Each row is followed by roughly how far along a hidden order it lies, from 0 to 20. A new part has a new order.
[-0.71 -0.41  0.62 -0.58 -5.30 -0.73 -1.40  0.90  1.47  5.76  0.82 -0.70
 -2.79 -1.63 -0.95  0.31 -0.04 -0.22 -0.13]	1
[-1.44  0.44  2.54  1.01 -2.48 -0.89 -5.28 -1.08  0.14  4.95  1.55  0.15
 -0.40  0.10 -0.03  0.16 -0.38 -0.53 -1.03]	10
[ 1.81  0.34 -0.20 -2.57 -8.81 -0.50  1.94  1.76  0.71  2.49 -0.06 -0.63
 -0.54  1.58 -1.04 -2.03 -0.84 -0.10  0.37]	7
[ 1.26  1.76  2.33  0.01 -1.39 -0.04  0.29 -0.09 -1.17 -3.18 -0.82 -0.03
  3.68  3.28  3.02 -0.77 -0.87 -0.75 -0.66]	16
[ 0.24  1.25  3.49  2.06  0.37 -0.45 -1.73 -0.22 -0.47 -1.42 -1.07 -1.11
  0.75  3.73  5.23  1.51 -0.43 -0.84 -1.20]	9
[ 0.23  0.63  0.60  0.21  0.49  0.37  2.73  1.10  0.03 -3.23 -2.13 -0.75
  0.11  2.53  4.35  1.37 -0.09 -0.18 -0.03]	6
[-0.30 -1.18 -1.02 -0.01  4.99  1.00  4.27  0.15 -1.46 -4.28 -1.14 -0.18
  1.09  1.33  0.27  0.50  0.25  0.64  0.16]	13
[ 1.67  2.07  2.97 -0.68 -7.00 -0.96 -3.84  0.30  0.23  2.19  0.10  0.23
  1.78  2.74  1.74 -1.18 -0.98 -1.03 -0.57]	12
[ 0.64  0.16 -0.23  0.89  5.61  0.52 -0.25 -1.46 -1.74 -2.93  0.42  0.79
  3.02  1.73  0.04 -0.65 -0.21  0.08 -0.29]	20
[-0.32  0.01 -0.83 -1.13 -4.15 -0.08  2.52  2.08  1.73 -1.79 -1.55 -1.02
 -2.32 -0.54  0.93  0.64  0.19  0.03  0.61]	0
[-1.59 -0.69  2.56  2.73  5.31  0.16 -0.65 -0.16 -0.21  1.03 -0.59 -1.11
 -1.68  1.40  4.09  3.15  0.57 -0.19 -1.04]	4
[-0.87  0.22  2.40  2.80  5.45 -0.08 -3.75 -1.95 -0.78 -0.01  0.57  0.45
 -0.03  0.34  1.81  1.65  0.28 -0.35 -0.95]	12
[-0.15 -2.69 -2.62 -0.82  4.37  0.93  3.95  0.35 -0.79  0.03  0.13 -0.29
 -1.28 -1.78 -2.74  0.63  0.58  1.07  0.56]	9
[ 1.01 -0.58  0.68 -0.19  0.55 -0.15 -1.97 -1.12 -1.44  2.45  2.20  0.67
  1.55  1.12 -3.81 -2.17 -0.52 -0.06 -0.58]	18
[ 2.53  1.01  0.04 -1.23 -2.63  0.25  0.01 -0.66 -1.23 -0.93  0.96  0.86
  3.31  1.67 -2.32 -2.65 -0.78 -0.36  0.11]	20
[ 0.33 -1.87  0.99 -0.25 -1.47 -0.51 -1.83 -0.13 -0.42  7.73  2.18 -0.34
 -1.89 -1.06 -4.03 -0.46 -0.25  0.20 -0.69]	7
[ 0.95 -1.07 -2.53 -2.28 -4.44  0.13  1.72  0.33 -0.14  1.48  1.13  0.39
  1.05 -1.79 -5.11 -2.52 -0.34  0.58  0.80]	14
[-2.35 -2.88  0.85  0.57  2.90  0.02  1.36  1.14 -0.13  5.87  0.93 -1.60
 -3.70 -0.32 -0.21  1.98  0.36  0.50 -0.91]	0

[ 0.81 -0.38 -0.24 -0.61  1.46 -0.43  0.76  2.16 -1.54 -1.74  2.93  0.47
 -0.90  1.44 -0.65  1.05  1.58  1.97 -1.39  4.98 -1.00 -0.20 -1.30 -0.45]	9
[ 2.09 -0.13 -0.51 -0.80 -1.14  0.07  2.29 -1.97  0.57  0.12  2.00  2.33
 -3.47 -1.16  0.94 -1.24  1.13  3.37 -0.56  9.62  1.35 -4.40 -0.28  0.78]	12
[-0.67  1.05  1.58  3.34  0.40  0.48 -1.44  0.49  0.92  0.90 -3.17  0.02
  0.50 -1.54 -0.84  1.53  3.15 -1.65  1.73 -1.59  0.94  3.95  1.25  0.94]	8
[ 1.30  0.63 -1.20  5.89 -0.19 -0.65  1.13 -2.36 -0.50 -0.90 -1.12 -0.17
  0.79  0.50  0.31  0.94  3.29 -0.12  2.66  6.07  1.37  2.28 -0.44  1.80]	9
[ 0.76  1.08 -0.77  6.47  0.45 -0.71  0.84 -2.28 -0.82 -1.54  0.07  0.23
  0.44  1.19 -0.21  0.22  2.95 -0.04  3.25  2.92  0.86  3.29 -1.10  0.73]	9
[ 0.94  0.37 -0.41 -1.10 -1.18 -1.45 -0.99  2.24 -0.18 -0.26 -1.32 -2.90
 -2.00 -1.25 -0.83 -0.26  2.18  1.45  0.48  4.24 -0.38  1.49 -0.85  1.49]	0
[-0.81 -0.78 -0.23 -0.98 -0.21  0.93  1.98 -2.44  0.30  1.57  0.39  1.36
  2.91  1.24  0.97  0.11  1.93 -0.72 -2.39 -1.78 -0.70 -3.00  1.22 -1.36]	20
[-0.93 -0.78  0.14  3.87  0.09 -0.40  0.38 -1.59 -0.52  0.72 -1.50 -3.00
  2.18  1.21 -1.24  0.78  2.81 -3.59 -1.75 -6.26 -0.84  3.59  0.68  0.02]	7
[-2.08  1.06  0.94  4.46  3.43  1.66 -2.56 -2.35 -0.38 -1.25 -0.76  2.83
  5.30  1.80  0.09  2.74  3.03 -3.54  4.03 -5.70  0.68  4.15  0.66 -1.26]	20
[-1.43  0.31  0.89  4.09  2.47  1.23 -0.71 -1.66 -0.23 -0.22 -0.49  1.51
  3.95  1.35 -0.10  2.40  3.07 -3.32  0.89 -4.81  0.54  2.40  1.21 -0.96]	20
[ 1.07  1.51  1.09  9.47  0.47 -0.67  3.86  1.92 -0.45  0.77 -0.91  0.21
 -1.26  1.21 -2.17 -0.06  3.27  0.76 -0.43  2.98 -0.68  5.10 -0.06  0.67]	13
[-1.18 -0.27 -0.49 -3.13  0.41  1.27 -0.20 -2.09  0.22  0.20  0.01  2.31
  3.68  1.01  1.57  0.61  1.11 -0.60  0.04 -0.75 -0.34 -3.75  0.89 -1.42]	20
[-0.41 -0.73  0.56  0.29  0.41 -0.88 -0.66  3.57 -0.77  0.61 -1.75 -3.64
  0.89 -0.09 -0.95  1.73  3.07 -1.39 -2.77 -2.35 -1.47  3.81  0.50  0.72]	5
[ 0.01 -0.23 -0.75 -5.36 -2.81 -1.09 -0.03  3.88  0.61  2.49 -3.76 -2.35
  0.77 -1.34 -0.05 -0.46  1.40  2.00 -1.73  2.44 -2.16 -2.28  0.47  0.96]	4
[-0.07 -0.71 -0.94  0.38 -2.36  0.64  1.89 -4.01  1.26  2.73 -2.88  1.22
  2.52 -0.21  2.01 -0.22  2.66 -0.75 -0.38  1.77  0.80 -3.13  1.93  0.65]	18
[-1.01 -0.11  0.00 -3.89  1.58  0.84 -4.06 -2.01 -0.11 -1.89  0.96  0.35
  1.44 -0.56  0.63  1.43  1.51 -1.74  2.35 -1.88  1.37 -0.38 -0.31 -0.54]	6

Part 3:
[-0.12 -0.08 -0.14  0.43 -0.17 -0.61  0.05  0.40  0.01 -0.01 -0.83 -2.17
 -0.25  0.15 -0.60 -0.55  0.19 -0.54  0.54  0.51  0.18 -0.02]	15
[-1.41  0.04  2.22 -0.79 -0.60 -1.22  0.57  0.31 -0.32  0.31  1.41 -0.71
  2.62  0.14 -0.43  2.66  0.03 -0.42 -0.09  0.00 -1.07 -0.55]	12
[ 0.52  0.41 -1.90 -1.01  0.20 -0.82 -0.37  0.19 -0.21 -0.18  0.56 -1.17
  2.02  0.23  0.03 -0.58 -0.32 -2.04  0.40 -0.39  0.13  0.00]	5
[-0.39 -0.11  0.07 -0.30 -0.09 -0.18  0.31  0.17 -0.16  0.02 -1.25  0.77
 -1.26  0.17 -0.20 -0.74  0.55  0.01  0.14  0.89 -0.65  0.33]	15
[-0.15 -0.01 -0.65 -0.18  0.15 -0.39  0.14  0.27 -0.07 -0.06  2.98 -0.82
 -0.15  0.18  0.01 -1.85  0.18  0.79  0.59  0.83 -0.21  0.47]	14
[ 1.34  0.02 -1.06 -0.71  0.54  0.17 -0.32 -0.06  0.13 -0.23 -2.17 -2.56
  1.99  0.85  0.02 -5.56  0.13  0.24  1.08  0.88  0.41 -0.26]	13
[ 0.89 -0.24 -0.11 -0.86  0.45 -0.02  0.27  0.02 -0.18  0.27  3.35  0.72
  1.09  0.43  0.14  1.34 -1.37 -1.33  1.13  0.51  0.06  0.21]	19
[ 0.39  0.24  0.43 -1.19  0.63  0.21 -0.09 -0.35  0.06  0.04 -0.42 -3.93
  0.49  0.56 -0.20 -2.68  0.48 -0.15  0.29 -0.23 -0.52  0.27]	7
[ 3.39 -0.10  0.22 -2.00  0.11 -0.07 -0.48 -0.43 -0.69  0.33 -8.20 -1.78
 -0.41  0.51 -0.93 -0.91 -1.28  0.34  1.78  1.30  0.15  0.12]	20
[ 1.03  0.93 -2.09  0.45 -0.21 -0.60 -0.08  0.08  0.08 -0.51 -1.74 -0.56
  2.05  0.63  0.15 -2.09 -1.57 -2.59  1.04  0.05  0.67  0.34]	1
[ 0.93  0.46 -2.73  0.49  0.31 -0.51  0.12  0.14  0.00  0.02  2.28  0.93
  1.12 -0.25 -0.54 -9.24  0.53 -0.48  0.11 -0.83  0.73 -0.02]	9
[ 0.13  0.26 -1.13 -0.93 -0.22 -0.41  0.14  0.27  0.08  0.10 -4.65  0.57
  3.96  0.97 -0.95 -2.83  0.28 -0.70  0.97  0.62  0.63 -0.65]	16
[ 0.51 -0.10 -0.02  0.94 -0.18 -0.33 -0.48 -0.10  0.46 -0.54  0.08  1.38
  1.32  0.70 -0.88 -9.18  0.18 -0.66 -0.61 -0.01  0.50 -0.01]	1
[ 0.46  0.07 -0.42  0.48  0.01 -1.20 -0.37 -0.08  0.03 -0.15  0.25  1.21
  2.50  0.23 -0.32 -4.37 -0.43 -1.49 -0.17 -0.38 -0.11 -0.14]	4
[ 1.20  0.10 -0.28 -1.55  0.13 -0.44 -0.47 -0.15 -0.27  0.24 -4.51 -6.37
 -0.11  0.17  0.02 -1.23 -2.97 -1.27  1.37  0.77  1.45  0.05]	17
[-0.51  0.26 -0.46 -0.90  0.02 -0.09  0.21  0.21  0.03  0.09 -2.40 -0.73
  4.59  0.47 -0.64 -2.43  0.33 -0.20  0.78  0.86  0.30 -0.94]	13
[ 1.34 -0.82 -1.13  0.50  0.67 -0.14 -0.54  0.06 -0.17  0.82  3.49  1.07
  0.23  0.21 -0.26  2.11 -2.02 -1.89  0.21  0.55  0.77  0.71]	19
[-0.02  0.45 -0.83  0.61 -0.20 -1.15 -0.30  0.11  0.14 -0.58  0.35  0.57
  1.66  0.11 -0.08 -1.37 -0.11 -1.66 -0.11 -0.08 -0.02  0.57]	0
[ 1.11  0.34 -1.46 -0.19 -0.15  0.90  0.16 -0.03  0.23 -0.18  2.56  3.31
 -0.76 -0.96 -0.15 -1.74  0.40 -0.96  0.26 -0.39 -1.17  0.75]	3

[-1.13  1.54 -0.17  1.81 -1.12  6.13  0.56  1.19  1.30 -1.84 -1.53 -1.15
  2.15  0.06  4.55 -1.96  2.21 -2.82 -1.04 -0.32  0.75 -2.44]	20
[-0.75 -1.00 -7.90  2.04  0.66 -0.19 -0.34  0.62  2.08 -1.20  0.09 -1.75
  2.08  1.43  0.93  0.15  0.79 -1.59 -0.62  0.00  0.51 -1.48]	3
[-0.65  1.22 -0.14  2.63  0.30 -0.22 -0.77  0.36  0.73 -1.54  0.55 -0.59
  0.06  0.54 -0.39 -0.13 -0.15 -2.27  0.28  0.01  1.02 -0.97]	1
[-2.01  2.32 -2.15  2.04 -1.33  3.54  0.90 -2.34  1.47 -1.03 -1.89 -1.60
  5.85 -0.11  2.65 -0.85  0.11 -2.23 -1.43 -0.57  0.18 -5.13]	18
[-0.37  1.54 -5.30  2.03 -2.25  5.37 -0.27 -2.75  1.11 -0.17  0.33  1.66
  4.08  1.75 -0.15  2.00 -0.29  3.89  1.58 -0.47 -0.88 -1.04]	8
[-0.27  0.95  4.31  1.54  1.14  0.99 -0.40  1.02  0.00  0.65  0.72 -1.25
  2.28  1.31  0.24  0.68 -0.41  0.56  1.16  0.26 -0.81  1.60]	2
[-1.04  0.25 -0.49  2.18 -0.84  0.66 -0.02 -2.02  0.74 -2.69  0.06 -1.24
  2.26  0.63 -0.09  0.07 -2.56  0.41 -0.20 -0.31  0.00  0.78]	4
[-0.51  0.24 -1.16  1.25  0.27  0.07 -0.13  0.05  1.33 -0.05  1.28 -0.80
  1.79  0.97  0.30  2.66  0.12 -0.56 -1.91 -0.74  0.29 -0.26]	9
[-0.17  2.13  0.52  0.87 -0.98  0.41  0.13 -1.94 -0.84 -1.35 -0.26 -1.02
  2.27 -0.14  0.97  2.78 -0.09  4.74 -0.04  0.72 -0.56  1.97]	16
[-0.34  1.73 -3.33  0.98 -1.85  3.06 -0.17 -3.82 -0.80  0.36  0.51 -0.13
  3.47  1.71 -1.00  1.34 -0.59  2.13  1.83  0.19 -0.28  1.50]	13
[-1.16  0.89 -8.81  1.25 -0.23  1.68 -0.02 -2.20 -0.50  1.28  0.62 -2.16
  0.23  1.92 -1.29  1.67 -0.26  1.28  0.99  1.26 -0.62 -1.13]	14
[-0.49  1.92  1.19  2.38  0.03  1.50 -0.52  0.91  1.46 -0.15  0.44 -1.74
  1.51  1.59  1.50  0.75  0.89  2.36  0.73 -0.45  1.00 -1.09]	6
[-1.29  2.09 -0.34  1.97 -1.05  0.33  0.20 -1.51  0.09 -2.51  2.41 -2.76
  4.16  0.94 -0.26  2.45  0.18 -1.82  1.07  0.21 -0.07 -0.38]	5
[-0.54 -0.48 -0.60  2.06  0.21 -1.26 -0.91 -1.59  0.16 -0.64 -0.02  1.16
 -0.86 -0.73  0.45 -1.48 -3.03  2.01 -1.67 -0.15 -0.48  2.36]	0
[-0.25  1.43 -1.59  0.60 -1.63  1.70  0.34 -2.60 -1.28  0.62  0.61 -0.11
  2.01  0.72 -0.65  0.85 -0.61  1.86  1.72  0.80 -0.52  2.02]	12
[-0.36  0.27 -2.50  1.48 -0.26  1.23 -0.94  1.09  0.30 -1.60 -0.03  0.79
  0.18 -0.63  1.17  0.23  1.13 -0.37 -0.29 -0.99  0.85 -0.89]	0
[ 0.02  0.39  2.92  1.59  0.99  0.01 -0.16 -0.59 -0.32  0.05 -0.20  0.10
  1.45  0.67  0.98  0.84 -1.78  0.17  0.27  0.16 -1.16  0.65]	1
[-0.38  1.43 -4.42  1.00 -0.85  1.25 -0.21 -2.98  0.37  0.74 -1.08 -0.15
  0.78  1.36 -0.31  0.29  0.20  1.46  0.59  0.59 -1.06 -0.71]	20
[-1.51  2.44  0.43  1.42 -1.11  4.65  0.93 -0.50  1.79  0.04 -1.89 -2.02
  3.34 -0.11  1.58 -2.17  0.97 -2.29 -0.83 -0.34  0.62 -5.08]	20
[-0.11  2.09  4.06  1.16  0.05  1.36  0.59 -0.37  0.86 -1.42 -0.39 -0.44
  3.50  0.79 -0.33 -0.81  0.44 -2.43  0.88  0.42  0.94  1.95]	13
[-1.40  1.42  0.81  0.96 -0.18  0.44 -0.21 -1.44 -0.05 -0.55  0.59 -0.26
  2.11  1.46  0.13  0.73 -0.27  0.88  1.40  0.63 -0.23  0.71]	8
[-2.11  1.61 -1.87  2.46 -1.15  3.91  0.69 -1.16  1.24 -0.85 -1.51 -1.54
  4.63 -0.14  3.25 -0.93  0.46 -2.16 -1.51 -0.44  0.23 -4.48]	18
[-0.10 -0.30 -0.88  0.92  0.46 -0.04  0.17  0.98  0.34 -0.41  0.22 -1.40
 -0.18  0.85 -0.61 -0.45  0.98 -2.55 -1.13 -0.11  0.45  1.68]	1
[-0.58  1.68 -1.03  0.42  1.19 -2.17  0.46 -1.70 -0.30 -1.41  1.13 -1.40
  4.45  1.58  0.66  0.28  0.81 -0.75 -0.31 -0.64  0.53 -1.31]	13
